Below is a small trained network, with its code and all its weights. Each question gives an input and a target symbol and asks what happens when units are switched off, that is, made to give their printed mean instead of their output.

import numpy as np


def w(rows, s, z=0):
    codes = np.array(rows[::2]) - 128.0
    scale = np.full(codes.shape[1], s)
    scale[-1] = z or s
    return codes * scale


def f(y):
    return np.maximum(y, 0)


def softmax(a):
    e = np.exp(a - a.max(-1, keepdims=True))
    return e / e.sum(-1, keepdims=True)


def log_softmax(a):
    a = a - a.max(-1, keepdims=True)
    return a - np.log(np.exp(a).sum(-1, keepdims=True))


def net(x, mask):
    ids = ['ΓΘΨζημπσω'.index(c) for c in x.split()]
    T = len(ids)
    res = E[ids] + P[:T]
    u = 0
    for l in range(2):
        r = res
        for j in range(3):
            rows = slice(3 * j, 3 * j + 3)
            q, k, v = (r @ M[l][rows].T for M in (Q, K, V))
            z = softmax(np.where(np.tri(T) > 0, q @ k.T / 3**0.5, -1e9)) @ v
            o = O[l][rows]
            res = res + np.where(mask[u + j], z, o[:, -1]) @ o[:, :-1]
        u += 3
        y = f(res @ A[l][:, :-1].T + A[l][:, -1])
        res = res + np.where(mask[u : u + 4], y, B[l][:, -1]) @ B[l][:, :-1]
        u += 4
    return log_softmax(res[-1] @ U[:, :-1].T + U[:, -1])


Q, K, V, O, A, B = {}, {}, {}, {}, {}, {}
E = w([
[113,110,157],'Γ',
[148,165,82],'Θ',
[87,101,61],'Ψ',
[224,57,56],'ζ',
[43,127,115],'η',
[125,185,9],'μ',
[164,189,104],'π',
[99,131,192],'σ',
[84,167,92],'ω',
],0.015)
P = w([
[50,67,59],'0',
[4,51,65],'1',
[79,66,98],'2',
[78,38,80],'3',
[118,43,65],'4',
[128,42,58],'5',
[130,31,96],'6',
[149,34,51],'7',
[145,40,79],'8',
[135,50,58],'9',
],0.0032)
Q[0] = w([
[51,63,73],'0.h1',
[227,196,113],'0.h1',
[168,230,56],'0.h1',
[192,185,111],'0.h2',
[1,226,156],'0.h2',
[53,60,183],'0.h2',
[189,177,184],'0.h3',
[4,123,46],'0.h3',
[135,63,6],'0.h3',
],0.0091)
K[0] = w([
[175,172,123],'0.h1',
[115,2,126],'0.h1',
[152,22,143],'0.h1',
[74,79,150],'0.h2',
[44,235,137],'0.h2',
[178,196,68],'0.h2',
[25,222,91],'0.h3',
[246,25,135],'0.h3',
[234,148,211],'0.h3',
],0.0086)
V[0] = w([
[119,102,176],'0.h1',
[219,136,118],'0.h1',
[46,86,112],'0.h1',
[94,196,143],'0.h2',
[169,39,108],'0.h2',
[125,51,174],'0.h2',
[101,148,67],'0.h3',
[100,95,66],'0.h3',
[139,189,247],'0.h3',
],0.012)
O[0] = w([
[128,92,206,94],'0.h1',
[255,198,128,111],'0.h1',
[51,39,108,171],'0.h1',
[59,184,116,105],'0.h2',
[224,56,140,159],'0.h2',
[152,56,212,109],'0.h2',
[138,139,59,169],'0.h3',
[98,76,27,190],'0.h3',
[196,203,229,8],'0.h3',
],0.0093,0.011)
A[0] = w([
[31,37,3,104],'0.n1',
[38,19,49,83],'0.n2',
[6,128,94,2],'0.n3',
[76,71,36,44],'0.n4',
],0.0052,0.0051)
B[0] = w([
[174,164,254,255],'0.n1',
[187,168,192,228],'0.n2',
[162,192,179,169],'0.n3',
[164,184,168,202],'0.n4',
],0.0075,0.029)
Q[1] = w([
[132,111,159],'1.h1',
[62,154,182],'1.h1',
[47,128,126],'1.h1',
[139,147,103],'1.h2',
[115,87,109],'1.h2',
[211,122,186],'1.h2',
[114,129,254],'1.h3',
[97,73,145],'1.h3',
[184,162,67],'1.h3',
],0.0094)
K[1] = w([
[55,76,223],'1.h1',
[49,184,63],'1.h1',
[75,202,178],'1.h1',
[123,159,62],'1.h2',
[83,167,62],'1.h2',
[217,86,102],'1.h2',
[184,2,192],'1.h3',
[95,84,87],'1.h3',
[121,249,147],'1.h3',
],0.0072)
V[1] = w([
[170,72,110],'1.h1',
[73,135,92],'1.h1',
[2,70,107],'1.h1',
[135,46,117],'1.h2',
[120,139,143],'1.h2',
[169,134,91],'1.h2',
[143,117,88],'1.h3',
[189,105,150],'1.h3',
[80,153,132],'1.h3',
],0.0069)
O[1] = w([
[255,132,86,144],'1.h1',
[133,141,192,60],'1.h1',
[150,146,192,4],'1.h1',
[83,157,169,128],'1.h2',
[157,92,144,131],'1.h2',
[97,185,143,144],'1.h2',
[151,47,180,96],'1.h3',
[120,69,98,192],'1.h3',
[223,188,98,102],'1.h3',
],0.0041,0.024)
A[1] = w([
[2,134,113,81],'1.n1',
[188,65,62,218],'1.n2',
[80,147,180,255],'1.n3',
[139,82,168,131],'1.n4',
],0.0068,0.0033)
B[1] = w([
[56,83,87,136],'1.n1',
[37,164,147,254],'1.n2',
[60,72,118,242],'1.n3',
[95,85,3,183],'1.n4',
],0.0068,0.0073)
U = w([
[57,81,123,219],'Γ',
[94,151,97,175],'Θ',
[176,119,204,93],'Ψ',
[158,73,116,87],'ζ',
[85,135,197,55],'η',
[150,193,129,2],'μ',
[33,154,43,248],'π',
[2,87,100,224],'σ',
[79,158,158,144],'ω',
],0.0077,0.0047)

Each question gives the input, a string of symbols that net reads in full, and the target symbol t.
The units are the heads (3 rows each of Q, K, V and O) and the neurons (one row each of A and B). Each row of codes is followed by its name. A weight is (code - 128) times the scale printed after its matrix; where a second scale follows, it is the last column's (O, A, B and U).
mask holds one flag per unit, layer by layer, with each layer's heads first. A switched-off unit (its flag False) gives its mean, the last column of its rows in O or B, instead of its output. The means were averaged over made-up inputs and are rounded, as every weight is.
A unit's drop is (log p(t) with every unit on - log p(t) with that unit switched off) / (log p(t) with every unit on - log p(t) with every unit switched off).
unit that matters most: the unit with the biggest drop
k most important neurons: the k neurons with the biggest drops, biggest first
k most important neurons of layer l: the k neurons of layer l with the biggest drops, biggest first
heads that matter: for each layer, one digit per head in row order, 1 if its drop is at least 0.15 and else 0, layers parted by /
drop when u is switched off: that unit's drop, to one decimal
input Θ μ π Θ, target π: unit that matters most	0.n1
input η η ζ ζ Θ ζ Ψ η ω σ, target σ: heads that matter	010 / 001
input Ψ Γ μ ω μ π π μ π η, target π: 3 most important neurons	(0.n1; 0.n2; 0.n4)
input ω Ψ μ, target Ψ: heads that matter	101 / 010
input ζ Γ Γ, target Γ: heads that matter	010 / 001
input π π ω, target π: heads that matter	111 / 000
input μ Ψ μ Θ π σ ω π Ψ, target π: 4 most important neurons	(0.n1; 0.n2; 0.n4; 0.n3)
input Θ ω ω Ψ ζ η ω, target η: 4 most important neurons	(0.n1; 0.n2; 0.n3; 0.n4)
input Ψ ζ Ψ, target Ψ: heads that matter	001 / 000
input π π Θ, target π: heads that matter	101 / 000
input ζ Ψ η, target η: 3 most important neurons of layer 0	(0.n1; 0.n2; 0.n3)
input π ω Θ ζ ω μ, target μ: 2 most important neurons of layer 0	(0.n1; 0.n4)
input π ω σ π η, target π: 2 most important neurons of layer 0	(0.n1; 0.n2)
input μ σ π Γ, target π: 4 most important neurons	(0.n1; 0.n2; 0.n4; 0.n3)
input μ ω Θ π ζ σ Γ μ Ψ σ, target σ: unit that matters most	0.h2
input Ψ σ Γ ζ Ψ Γ π, target π: drop when 0.n2 is switched off	0.4
input π π π Γ, target π: drop when 0.h1 is switched off	0.4
input Θ η Ψ Ψ μ, target Ψ: drop when 1.n1 is switched off	0.0
input η Γ Ψ ζ η Θ π Ψ, target Ψ: drop when 1.n3 is switched off	0.1
